Each row is followed by its class; each block has classes of its own.
[ 38  25  -2  18  23  12   7  17 -10  15 -19 -11 -14  -7 -46   1 -36  46
  -4 -15  13   3   0 -51  12 -11  65  23  -5 -13  -1  -2]  q597
[ -4   4  14  -9 -31  -6   0 -26  -9  11  -2 -22 -49   7 -22 -11 -19  27
  -2  20  38  -4 -28 -17  -7 -17  39  33  -5  -8 -26 -13]  q338
[ 17 -46  -5  37 -13   3  25  -2  -3 -51  -7 -38   5 -13 -11  -6   6  65
 -17  27   4 -30  -6 -37 -35   1  30 -29  21  16  -6  -3]  q982
[-16  -2   4  63  -6  -3  41   2  -5  -8  -6 -18   7 -11 -80  21 -25 -67
   6 -24  47  22 -33 -35  -3  -7  38 -15   0  13 -27 -15]  q873
[  7 -63  22 -27  -3  56  15  49  22  10  -8  14  22   3  29   8 -48  30
 -23 -20  25  -2   2   5 -38 -13 -11   4  59 -45  31  17]  q338
[-57 -10   8  47  -4  32  29 -35  -7 -44   7 -15 -16  29 -16   6   3 113
 -12  23 -13  34 -22  14 -29  59  74   3 -59   9   4  13]  q907
[-49 -35   9 -29 -21   8  -7  41  11  -6  -5 -29  22 -10  18   7  17   1
  26  13  -2  -5  20 -30  20  16  10  -6  -2  19 -41 -10]  q873
[-39   2 -17  31  -1  -7  -1  -5   1   6   9   7  37 -17 -13   5   2 -43
  37 -36   0   9  38  35   5  11 -46 -25  -1 -35  13  14]  q338
[  3  24  -2  24   3  -8  -6   2  26   0 -27 -21 -30  22   0  -1   1  -1
  18  12  17  12 -28 -13  11 -39  33  -6  -3 -10 -17 -21]  q957
[ 22  18  14 -15  -2  18 -67  24 -10  14 -18  -5   4  13  19   6 -25  26
  19  10   5   8 -23  -7  19  22  63   3 -33 -13   1  -5]  q644
[-27  -2  33  -4   0  -9 -12   0   1  38  16 -33   4 -46  31  -6  35  10
  16   3 -29 -40 -10 -12  -8  14   2  26  27 -30 -39   4]  q873
[ 29 -86 -27  18   9  11  26   3  27 -64 -37  22 -17  51  82 -25  31 -14
  23  -1  17  -5 -13 -28 -14 -57 -39 -45 -53  -7   3 -31]  q644
[ 26 -16 -10   1 -12  36  17  20  46 -17 -18   7  11  -5  19   5 -27 -22
  15   0   6   7  -9  26   7  16 -15  -1  37 -55 -17  16]  q25
[-33  23  25 -10   8  -4 -31  -5  -3 -12  11 -18 -40 -12  23   6 -33  43
 -35  16  33  -6 -15 -27  -4 -30  98  21  11  41 -42 -38]  q873
[ 36 -21  25   6 -24  43   8  -6 -20  -2 -11  13  22   0  23   1  15 -14
  -4  13 -15  -6 -34  43 -58  22 -47  34  18 -30  56  11]  q907
[ 23  15  21 -25   1  29 -38  22  -3  29  -9  -9  14 -11 -17  -7 -69  25
   2 -18  11 -12  -8 -14   9  15  45  39  -1 -23 -18 -24]  q817
[ 44 -11 -42   6  18  12  22 -13  -5  -1   8  13   6  14  20 -41 -26 -39
  55   4  -2 -35 -11  42   4 -18  36 -42  52 -24  -6   0]  q957
[ -6 -33  15   5 -22  -3 -16  -8  -2 -80 -10 -19  -1 -31  75  -1 -10  46
  -5   3  -7  -3   8  14  11  22   0  27   4  12 -23 -12]  q597
[-67 -21  13 -25 -24  35  20 -14  28 -27 -17 -27   2  20   9 -18 -25 103
  -5  45  21 -23 -11 -16 -22 -24  85  -2   6 -16  14 -18]  q817
[-17 -77  31 -11 -20  -7 -27  -1  -4 -61   3 -17 -19 -29  63  11 -10  16
 -33  -8  11  -5  15 -44  12   4 -53  31 -20  33 -81 -42]  q873
[ 38 -67  14 -43 -36  14  45  22  -8 -45  11   5 -42   2  60  -4   1 -15
 -48  -7  -1  -6 -37  14   3   7 -43  29  -7  53 -63   5]  q25
[-13  33 -28  12   5 -37   6  -6 -29 -16 -13   2  32 -17  -6  -2  17 -20
  -5 -23   3   0  30  35 -14  -1 -45  23 -12 -19 -13  -9]  q982
[ 46   4  -5  26   5  75   7  23   9 -11   5  -4  24 -36  14  -3 -29  16
  30  -5  -9  -7  -3   5 -21  45  15   0  18 -49  -3 -20]  q982
[ 42  33   6  11   0  16 -34 -17 -35 -12  -3 -25 -44 -16 -12   4 -42  46
 -38   4  54  -4   5 -40 -11 -49  49  39 -19 -14 -53 -56]  q25
[ 29 -28   1  49  17  14 -28  11 -12 -15  -8  -9   2  19  -3   5 -47  20
   2 -28  32   5 -15 -32 -10 -24  55 -29 -19 -19 -10 -14]  q644
[ 12  41  24  -4 -34  30  13  35  23   1 -18 -35 -20 -45  32  19  68 -34
  -8  33 -31  13 -46   8  30  -6 -26  23   6  36 -10 -14]  q957
[  7 -42 -12 -17 -18  24 -18   5 -35   4  25  11 -17 -37  40  -9   4 -44
  45 -27   4 -15  14   4   6 -10 -53  -8 -33 -40 -34 -21]  q338
[ 21  26  49   6 -36  48 -36 -33 -15  14  28 -30 -31   7  17  -7 -29  11
  21  23  -6 -25 -16 -37  11 -13 -12  20  -4  19  -3 -46]  q957
[-20   4   3  31 -38  39  32 -37  -8 -29  44 -30 -32  -4  -9  -3   4  32
   9   5   2  -1  14  -7 -19   3 -13  22  -4  -5 -31 -30]  q982
[-55 -22  -3 -15   3 -18 -15 -16  -9 -12  -9  27  30 -31  18  10   2 -36
  12  -2  -1 -19  10  -8  10  -1 -39 -20 -12 -33   2   5]  q873
[ 41 -45  -2  34 -24  24  -3 -10 -12 -23  20 -51 -22  -8 -27   2  27  39
   4  27  -8 -15  37 -67  24 -18 -33 -28   9  42 -24 -26]  q957
[-49  -9  15 -14 -15 -22 -11   5 -25  32  -7 -24  50 -16   4 -13  20   5
  32 -22  -8 -32   3  31 -26   2  -8  16  -5 -63   2   4]  q817
[-72  82 -10  42   3 -23  24 -26  -1 -13 -23 -32  51   6   1 -23   4   3
  22 -18   2 -10  30  22 -24  -7 -14  31 -31 -26 -19 -36]  q982
[-63 -10  -9   0 -11 -42  41 -10  -3   1  21 -35 -29  45 -57  -5  -1  32
  -4  15  42  13  -2   1  -8  -9 114   4  32  48 -48   7]  q873
[ 26 -14 -14 -36  18   2 -39  20  10  11  -5  32  15 -10  34   1   0 -36
  29  13  14  -5  22  26  -2   2   6  -2  47 -26  17  -7]  q873
[-45  14  11  12   1 -41 -28 -19  -1  10  16  -9  -4 -24  34   1  44 -49
  32 -15 -10 -12  12   6   2  -9 -36  12 -10  -8 -32 -19]  q873
[ 34  23  -1  -9  -2 -24  -6 -14 -14  10 -34 -25 -27  21 -14 -17  -3  21
 -24  36  33 -25 -18 -28  -8 -78  35  19  30   6  -3 -28]  q957
[-27  -5   6  48 -34  13  15 -24 -43 -23  10 -50  -8  11 -66  10  11  50
 -25  25   8   0 -10 -23 -37 -12  56  -3 -12  44   4   0]  q907
[-13 -12  15 -15  -8 -10 -35 -16 -30 -37   4 -15  -4 -16  55  -5 -17  66
 -21  18   6 -30  -7  12 -15   4  48  -5 -13  -1 -26  -3]  q25
[-17 -29  44 -15 -26  31  14  23  14   5   5 -20  29 -28  66  -5 -34 -13
 -10 -37 -33 -42 -17   7  -8  13 -68  30  26 -40 -53  20]  q25
[-39  10  38  43  -4 -32 -31  -9   2   8   6 -13  18   1  33  12 -20 -36
   2 -52 -24  -9 -47  28  -2   6 -11   0  -9 -17 -13  31]  q644
[ 48 -29 -37  14 -34  47  58 -36  -1 -99  34  39 -39 -38  23  11  46 -71
 -19  31 -13   4  25  14  29 -38 -76 -34  37  89  67  -7]  q597
[-59  15  17  -6 -22   9 -19  -4 -17  19   5  10   1 -35  18  14  -5 -34
  26 -25   6   4 -16  23  -2  -2 -31   8 -34 -64   1   3]  q338
[-37  17  19   5 -18 -48   3  -7   2   9 -23 -15  26   7 -28   2  16 -30
 -10 -22   3  -2 -11  14  -3 -11 -37  29 -18   7   9   1]  q817
[ 58 -45 -16 -38   4 -13 -17  28  31   1  -8  16  15  -8  11  -9  -5 -12
  -7  -3 -11 -18  11  39   7   5 -15   9  73   0  11  22]  q817
[ -8   9   3  19   8  20 -17 -12 -15 -40 -17   5  46 -22  65 -11 -35 -14
  27   4   1 -17 -22  52  -9   6  21 -31  12 -29  19 -19]  q957
[-34  29 -20  45  -9  32 -13  -9 -18  -8  12 -22  23 -60 -16  22  23  -2
   7 -11 -29  17  21  49 -10  20 -11  22  10 -59 -17   8]  q907
[-18  30  23  10 -13 -22 -58  -8 -14  20   5 -25  50 -21  33   1  -1 -17
  12 -22 -36 -23  14  33  19  23 -38  24  12 -21 -15  18]  q644
[ 12 -13  -8 -19  -7   9 -12  18   0 -31 -22  -6 -23   9  23   0 -44   7
 -26  -4  40  -8   6 -31   2 -57  19   2 -13   2 -48 -31]  q25
[  2 -30 -11  34   1  27  13  43  54  -4 -42 -43  52  -8 -12  -6 -16   7
  17   1 -26 -32   0 -59  26 -12  12 -48  31 -19 -20  26]  q644
[-21 -36  24 -18 -12 -10   1  -1   9 -19  12  -9   3  16  24   7  -4  79
 -40  12 -20 -14   5   9  -4  32   4  -6  12  22  -2  45]  q25
[-28   2  11 -17 -25  -4 -32   7  14 -17 -14  -6  -7 -14  71   8   3 -16
  18  -4   7   0 -12  37  -4  -8 -21  19  -8 -63 -39  -5]  q25
[-70  83  21   6   0 -16 -61 -23  -9  28   4 -12  27 -14  55  -7  14 -21
  36  -8 -43 -32 -12  24  21  -8   8  -4 -42 -20   7   4]  q644
[-49 -49   4  -9 -14  27  33  -3   1 -45  -2  -9  23 -18  63 -13 -39   2
 -38 -38 -27 -33   7 -19  29 -17 -67  14 -16  -3 -74   3]  q644
[ -5 -22  -3 -37  -9  11 -56  23  11  27  28  16 -25 -14   0  13 -28 -12
  20 -16  -1 -14  -4   7   9 -31  38 -22  33 -35   7  12]  q817
[ -6 -14  -5  15  -7  -2 -41   5 -11 -16   4 -19  17 -16  54  -2   1 -25
  39 -14  -4 -10  21  25   6 -23 -29 -17  18 -33 -26 -23]  q957
[ 11 -17  12 -15  26 -44 -17  10 -20   6 -46 -18  21 -12   4 -11  12  50
 -22  22  26 -24  -4 -34 -21   1  42  26  -1  -6 -22 -16]  q873
[-33 -11   9   8  13 -20  -7 -14 -33  22  20 -13   7 -44   7 -16   7   3
   1 -53 -29 -49   0 -17  -3 -22 -28   9 -39 -29 -42  -8]  q817
[-23 -23  -9 -44  -9 -21  14  39   2  -1 -32  -3  17  42  18 -11 -46 -10
  -3 -33  28   0   6  15   1 -16   1  23 -10 -28 -66   9]  q25
[-14 -46  -3  23 -28  48  30 -11  -2 -33   0 -26 -21  32   9 -14  12  34
  11  16  -3  -5   1 -27 -35 -23  -5   7 -24   3 -18 -24]  q907

Next block, with new classes.
[-27 -24  11  50   6 -25 -29  43 -10 -18 -22  -9  49   5  -6  68  -9 -28
 -46 -75   6 -12  16  71  16  81  35 -69  11  31  -9  12]  q237
[-40 -26   5  50  -4   2 -40  51 -25 -15 -10 -19  35  27 -11  52 -17  -1
 -41 -50 -10   4   6  59  -5  63  71 -62 -24  20  15  -6]  q420
[-42 -18   3  18  40  41   2  31   5  11  29 -38  34  47   9  18 -73 -67
 -46 -36  51 -72  -4  11  25  28  66 -69  34  53 -31  22]  q963
[-57 -21 -10  39  46  27 -13  32 -15 -12  -4 -20  29   8   5  -2 -87 -43
 -34 -30   9 -63  -5   9  13  19  94 -27  21  37 -42 -41]  q106
[-32 -14  -2  32 -11  -7 -47  34   4   8  -9 -11   5 -13 -46  71  45 -23
 -36 -98   4 -11  40  76   0  79  37 -47  -1   8  51  27]  q379
[-56 -48  11  37  43  16   7  37  -7 -24   5 -56  55   7  48   3 -86 -60
 -55 -50   6 -83   8  29   6  55  49 -41  81  56 -53   6]  q144
[-38 -51   9   9  29  40  26  16   2  -3  27 -68  44  36  28  27 -65 -52
 -49 -49  67 -76  17  15   4  45  55 -59  84  30 -45  27]  q379
[ -35   13    2   43  -16   23  -15   41  -16   -4    9   -5   -5   52
  -64   41   28  -60  -26  -78   12   23  -21   38   26   80   70 -112
  -44    5   51   39]  q437
[-18 -49 -14  34  20  29   8  36   1  24  22 -72  38  21   4  19 -41 -29
 -30 -42   5 -82  30  27  -3  65  61 -59  29  27 -26  14]  q420
[-42 -39  -5  24  38  45  -8  22   5 -25  20 -38  40  17  28  14 -75 -36
 -48 -30  43 -85   1  35 -23  52  75 -46  73  27 -21 -30]  q106
[-60 -16   5  14  39  42 -23  64 -11  -8  16 -16  72  29  27  30 -96 -35
 -54 -31  12 -64  18  41  19  36  73 -75  39  25  -3  -2]  q963
[-15 -37 -24 -13  45  33   7   6 -11 -34  20 -90  34  19  44 -17 -65 -15
 -43 -48  17 -51   3   1  -9  43  23 -30  26  42 -84  24]  q237
[-56 -22   2  27   0 -18 -23  24 -32 -25   7   4   1  -4 -20  37 -32 -12
 -33 -12 -18 -16 -28  61   2  58  62 -35 -22  47  12  22]  q420
[-56 -49   7  54  36  50 -10  27  -9  -6  -2 -55  52  11  57  26 -81 -19
 -40 -32   2 -84  22  35  11  41  49 -21  41  30 -35 -31]  q420
[-58 -37  -1  76  -1 -15 -35  33 -24  -5 -30 -26  28  29   1  71  13 -15
 -23 -62  54 -16 -21  48 -24  60  60 -14  28  29  41  -9]  q379
[-18 -30  13  47  30  43  35  16  17   7   9 -72  48  -1  38   1 -50 -36
 -58 -78  26 -88  -3  15 -17  65  17 -43  36  10 -44 -16]  q566
[-54 -37 -10   5   0  -1 -44  35 -18 -13   5 -18  30 -22 -29  40 -14 -12
 -41 -40  -1 -14  -1  85 -23  92  59 -81  10  11  28   0]  q463
[-47 -57 -20 -11 -23  18 -34  40 -29 -11  37 -16  26   3 -13  68  -5  12
 -33 -45 -18  32   6  90 -28  97  12 -96  31 -10  42  39]  q499
[  3 -32 -11  32  37  18   5  13 -18   2  24 -53  46  26  24  -3 -70 -56
 -53 -32  49 -72 -17 -28  31  15  50 -66  47  78 -35   4]  q499
[-52 -31 -20  33 -22   7 -36  28 -41 -18 -21 -56   3  40 -15  44  10  18
 -26 -45 -37  30   3  66  -6  34  70 -42 -30  27  61  10]  q318
[  -7  -41   14   -7   10    9   21  -17    0  -23   39  -31   30   -3
    7   16  -83  -59  -37    3   58 -100    1  -10   40   32   41  -67
   84   53  -53   36]  q420
[-35 -11   2  54   5 -12 -53   5 -33   7 -35 -11  16  -7 -23  70 -20 -25
 -65 -41  26 -18  -9  54 -10  64  90 -48 -16   9  39 -16]  q149
[-33 -42  -6  32  29  45  -2  26  -4   4  20 -57  53   0  23  34 -78 -59
 -52 -23  55 -73  -7  24  11  49  66 -84  51  24 -47  12]  q963
[-12 -30   4  26 -20 -10 -50  16 -19 -37   3 -19  31   3  -6  59  -4  13
 -21 -51  -1 -12   6  38 -11  69  34 -48  -5  37  49  24]  q420
[-16 -22  21  52  -6 -15 -62   6 -26  -4 -34   1  20  -2 -11  82 -10   1
 -62 -63   8  -7  18  68  -6  75  51 -63  18  26  45 -12]  q149
[-47 -53  -5  58  23  45   8  45 -11  14  -8 -68  37  43  21  13 -44 -52
 -49 -59  23 -56  23  26  -5  45  52 -51  58  -1 -47 -17]  q144
[-30 -41 -17   0  34  25  15 -18 -24 -15  20 -72  21   9  25  10 -61  -7
 -33 -14  37 -84   0  -7  15  12  64  -4  32  44  -5  40]  q379
[-39   0  29  22   7   0 -29  34  -4 -26   6  25  14   2 -29  55  11 -32
 -42 -49   0 -16  -5  78  19  94  50 -96   0  24  25  25]  q437
[-39 -24  -5  30  28  26   5  29  -9   9  -5 -60  62  33  -1  -4 -88 -52
 -57 -48  35 -59  13   3  30  34  78 -63  65   1 -39 -17]  q149
[-29 -32  22  45  34  21   4  16   5   0  -4 -45  45  -1  26  20 -80 -30
 -48 -87  15 -66   8  12  10  62  42 -55  54  39 -84 -19]  q566
[-36 -44   4  22  36  13  10  15 -16   7  -5 -61  67 -12  31  18 -99 -39
 -79 -21  18 -83  25  30  19  48  70 -63  80  13 -48 -10]  q149
[-43 -16  24  68   1  23  11  29  -9  -2 -14 -33  31  21   2  44 -17  -6
 -56 -99 -20   8 -12  54   3  67  37 -52 -47   4  15  -2]  q566
[-16 -43  -2   3  15  30   6   4   5   7  20 -87  34  34  15  27 -46 -62
 -38 -32  49 -85  24   8   1  34  74 -77  65  55 -25  16]  q318
[-53 -21 -15  68  53  23 -35  54   1 -10 -13 -57  57  26   1  -5 -75 -20
 -28 -47  -1 -83   3  28  34  43 111 -22  20  50 -43 -37]  q420
[-36 -37  -8  -1  39  -3   8  16 -20  15   5 -71  64  13  14   2 -84 -29
 -46  -6  20 -57  -2  -1   7  38  88 -46  19  21 -31   1]  q149
[-43 -33   3   3   8  14   8   7  14  13  -2 -60  53  14   2   6 -44 -26
 -33 -80   7 -34  47   3  33  39   0 -30  60 -10 -25  16]  q149
[-48 -50  10   3  18  31  48   0  -2 -20  28 -79  35  22  40   3 -79 -59
 -50 -13  18 -87   5  28  29  21  45 -56  85  68 -29  35]  q318
[-35 -20   2  48  -7  15 -35  12  -6 -41 -24 -20  52 -18  26  62   8   0
 -25 -79  20 -16  -1  47 -17  69 -24  -6 -13 -20  42  -1]  q237
[-45 -24  10  22  -1 -13  -8  32 -39 -10  -8  -7   3  18 -13  34 -20  30
 -45 -47 -26  32 -30  59 -31  64  48 -52 -36  10 -22  -8]  q566
[-87  -9  13  16 -11 -22 -49  17 -12 -15  -5  23   6  21 -30  65   1 -34
 -42 -78   9  -6   2  76  -6  69  38 -42  11  53  70  21]  q463
[-21  -9  -3  40   7  24 -37  32 -24   8  -8 -15  -9  44 -40  57  29  -7
 -39 -52  11  -2   4  58  -5  80  89 -94 -34   4  16  10]  q437
[  22  -36   15    8  -24   26  -32   29  -19   -9   19  -20   17   14
  -22   47    3    8  -25  -55  -11   23   23   30  -17   69   21 -102
  -54    8   11   17]  q420
[-45 -18   2  17  35  53 -26  25   6 -17   7 -39  38  16  22  22 -42 -45
 -40 -49  30 -74  28  33  26  67  58 -74  79   7 -32 -12]  q437
[-25 -26  -1  69   3   7 -44  14  -4 -39 -31 -37  42   0  10  82   5  -7
 -61 -87  21 -25  14  87   5  85  34 -43  20  14  25   8]  q237
[-14 -24   1  29   4  -9 -56  -5 -19   1 -10 -16  -7   8 -28  65  21  -9
 -62 -48  19 -34   7  76  -7  67  77 -67 -19  66  68   4]  q463
[-56  -9   1  33  25  17  -2  31 -10   7 -10 -31  48  17   2   5 -80 -52
 -70 -59   3 -69  29  29  35  34  57 -45  67  10  -6 -13]  q149
[-39 -28 -13  32  17  -6 -47  33 -29  18  -8 -18 -16   5 -26  63  22  -3
 -42 -33   8 -24   4  84 -31  68  92 -38 -22  32  29  -2]  q379
[ -24  -24  -12   38   -1   17  -27   47   -3   27   20  -15   26   19
  -42   68   -4  -42  -38  -62   20   13   -5   62  -18   89   68 -103
   -2    0   12   23]  q499
[ -6 -27  -4  10  41  43   8   8  -3 -14  25 -71  35  32  21   3 -47 -52
 -48 -12  51 -90   2   8  32  53  83 -95  66  36 -37  10]  q437
[-25 -18  -6  37  -2 -20 -27  14 -33 -18 -10  14 -18  15 -41  54 -12  15
 -31 -24  -5  29 -20  50 -36  47  93 -38 -28  29  11  10]  q106
[-114  -42    0    3   34    6    9   23  -16  -20    7  -41   58   29
   35   15  -87  -20  -54  -34    5  -70   10   52   10   36   55  -14
   68   43    4   14]  q463
[-33  -8  13  54 -21  16 -30  40 -12   2 -16 -27  13  47 -43  74   4 -43
 -50 -89   4   6  22  64 -10  61  86 -96 -18  30  42  20]  q318
[ -38   -2   27   59    2  -20  -23   28   14    0  -27    5   15  -11
  -13   49   29   -3  -58 -101   -5  -23    5   77  -19   82    2  -22
   -1   10   11  -22]  q566
[ -75  -47   18   23   19   53    3   19  -11  -15    2  -63   47   15
   43   42 -105  -67  -53  -54    9  -53   30   35   21   35   69  -76
   68   45  -60    3]  q318
[-41 -41  20  37  42  25   5  31   0 -17  15 -43  60  21  31  11 -96 -40
 -39 -28  17 -84   1  18  30  43  68 -51  43  63 -60  -3]  q420
[-16 -40  14  34  31  31   6  -4   5 -30  12 -43  33  17  40  14 -67 -46
 -59 -48  56 -76   5  -1  -6  29  44 -41  67  58 -42 -13]  q106
[-34 -27  -6  52  59  15   5  18   4  12 -11 -83  50   9  33   4 -71 -24
 -56 -56   2 -91   3  21  22  45  93 -23  23  49 -54 -30]  q566
[-38 -20 -18  21   2  23 -33  30  10  -7  31 -22  36 -36   1  55 -27 -38
 -28 -72 -15  -5   1  61 -32 100  22 -57  36   9  32  43]  q499
[-38  -4  -3  40  -6  16 -31  59 -28 -17  10   1  30 -17 -17  47 -39 -39
 -51 -50 -26   9 -14  67  15  64  56 -96 -29  21  44  34]  q963
[-48 -29 -32  47  43  37 -18  22 -17  14   7 -53  64 -10  22  24 -80 -56
 -40 -16  44 -97 -16   0  25  30  83 -36  38  18   0 -19]  q499
[  1 -20   0  -5  37  32  -8  18  -8   0  25 -41  38  30  20  11 -64 -29
 -58 -14  45 -72  11  -6  17  10  58 -70  21  49 -30  18]  q963
[ -7 -41  -4  46  39  14  29  13  -4  -5  11 -83  42  10  -5  -3 -61 -53
 -37 -58  49 -73 -14 -14  38  38  82 -56  34  69 -62  36]  q379
[-17 -17  23  42  -3 -12 -30   7   4 -10 -12 -28  34 -11  13  68  -3 -27
 -57 -87  13 -24   7  52  -1  80  37 -59  10  34  20  -6]  q566
[-30 -37 -22  15  58  16  -4  36 -20  -6   6 -69  42  24  27   6 -82 -41
 -50 -28  19 -63  -3  30   0  53  89 -59  24  49 -96  -5]  q237
[ -8 -21  22  51  17   4 -30  25 -13  -8 -11   6   7 -13 -20  62  14  -3
 -63 -51  42 -51  -3  71 -34  74  53 -51  -3  27  16  -3]  q379
[-61 -42   4  43  48  27  -8  49   4 -14  -3 -52  69  47  49  41 -71 -46
 -55 -63  44 -72  14  61  -8  73  56 -52  81  32 -67 -20]  q237
[-21  -7  -2  38   5   9  -5  40   6   9   8 -33  10  39 -39  39  52 -38
 -44 -46  15 -30   1  77  19  89  71 -95  -5   8  47  28]  q437
[ 43 -27  -9  52   0  11 -44 -11 -27 -11   4 -22  14   8 -14  64  10  10
 -61 -43  56 -44 -18  23 -18  57  45 -75   0  45  57  13]  q499
[-60   4 -10  13  -9 -11 -43  25 -29   0 -16  -8  10   9 -46  39  -6 -13
 -44 -57 -21  32  -5  52   0  57  64 -39 -52 -10  63  11]  q149
[-38 -46 -18  13  33  30   5  26 -11  -9  27 -66  61 -19  50   4 -95 -53
 -39  -7  24 -83  -7  11  26  35  42 -59  70  46 -38  19]  q963
[ -2 -64  14  20  23  21  17   3  12 -10  20 -75  31  22  35   9 -33 -60
 -52 -42  61 -80   9  15  -9  59  19 -63  99  47 -63  13]  q144
[-33 -58   0  17  28  22  26  15  -8  18  10 -58  40  33   0  -6 -51 -26
 -34 -13  42 -63  -7  16  17  33  54 -67  36  34 -48 -15]  q463
